Below are the code and all the weights of a small trained network. Each question names an input and a class and asks about switching units off, where a switched-off unit gives its printed mean instead of its output.

import numpy as np


def w(rows, s, z=0):
    codes = np.array(rows[::2]) - 128.0
    scale = np.full(codes.shape[1], s)
    scale[-1] = z or s
    return codes * scale


def f(y):
    return y / 2 * (1 + np.tanh(0.7978845608 * (y + 0.044715 * y**3)))


def log_softmax(a):
    a = a - a.max(-1, keepdims=True)
    return a - np.log(np.exp(a).sum(-1, keepdims=True))


def net(x, mask):
    res = np.array(x, float).reshape(1, 6) / 4 @ E
    y = f(res @ A[0][:, :-1].T + A[0][:, -1])
    res = res + np.where(mask, y, B[0][:, -1]) @ B[0][:, :-1]
    return log_softmax(res[-1] @ U[:, :-1].T + U[:, -1])


A, B = {}, {}
E = w([
[40,163,123],'x0',
[127,119,117],'x1',
[132,96,53],'x2',
[44,106,2],'x3',
[129,126,126],'x4',
[137,173,77],'x5',
],0.0065)
A[0] = w([
[3,218,160,38],'neuron 1',
[123,161,13,122],'neuron 2',
[113,95,129,28],'neuron 3',
[99,64,158,47],'neuron 4',
[175,138,138,2],'neuron 5',
[102,156,251,129],'neuron 6',
[195,131,122,128],'neuron 7',
[65,2,175,89],'neuron 8',
[246,222,164,204],'neuron 9',
],0.0093,0.0028)
B[0] = w([
[83,93,95,183],'neuron 1',
[178,139,254,212],'neuron 2',
[140,155,187,108],'neuron 3',
[128,195,188,117],'neuron 4',
[119,115,114,119],'neuron 5',
[58,93,129,232],'neuron 6',
[111,52,109,150],'neuron 7',
[218,138,236,144],'neuron 8',
[148,129,35,254],'neuron 9',
],0.0079,0.0051)
U = w([
[41,91,76,139],'0',
[136,254,206,250],'1',
[97,210,133,37],'2',
],0.0061,0.0011)

Each question gives the input, the list of numbers given to net, and the class t.
The units are the neurons (one row each of A and B). Each row of codes is followed by its name. A weight is (code - 128) times the scale printed after its matrix; where a second scale follows, it is the last column's (A, B and U).
mask holds one flag per neuron, in row order. A switched-off neuron (its flag False) gives its mean, the last column of its row in B, instead of its output. The means were averaged over made-up inputs and are rounded, as every weight is.
A unit's drop is (log p(t) with every unit on - log p(t) with that unit switched off) / (log p(t) with every unit on - log p(t) with every unit switched off).
The circuit of an input: a set's keep is (log p(t) with only the set's units on - log p(t) with every unit switched off) / (log p(t) with every unit on - log p(t) with every unit switched off). Starting from all 9 units, units are removed one at a time, each time the one whose removal leaves the highest keep (on an exact tie, the one counted first), for as long as the keep stays at least 0.8.
circuit, biggest first: the units of the circuit, biggest drop first
k most important neurons: the k neurons with the biggest drops, biggest first
drop of u: that unit's drop, to one decimal
input [4,7,0,6,1,5], class 1: circuit, biggest first	(neuron 2)
input [0,8,0,7,1,4], class 1: circuit, biggest first	(neuron 2; neuron 9)
input [-6,-4,-8,-4,1,3], class 0: circuit, biggest first	(neuron 9; neuron 6; neuron 2)
input [4,4,5,1,-2,6], class 1: 3 most important neurons	(neuron 2; neuron 9; neuron 6)
input [4,2,3,7,3,-7], class 1: 2 most important neurons	(neuron 8; neuron 2)
input [-8,0,-1,-8,3,2], class 0: circuit, biggest first	(neuron 9; neuron 7; neuron 2)
input [-1,4,-8,8,8,-8], class 1: circuit, biggest first	(neuron 8; neuron 9)
input [-7,3,6,-8,-2,-4], class 0: 3 most important neurons	(neuron 7; neuron 9; neuron 2)
input [-2,-5,2,5,-1,-5], class 1: drop of neuron 8	0.2
input [1,6,-3,7,5,-7], class 1: drop of neuron 8	0.4
input [-1,-4,7,3,0,-3], class 1: drop of neuron 8	0.1
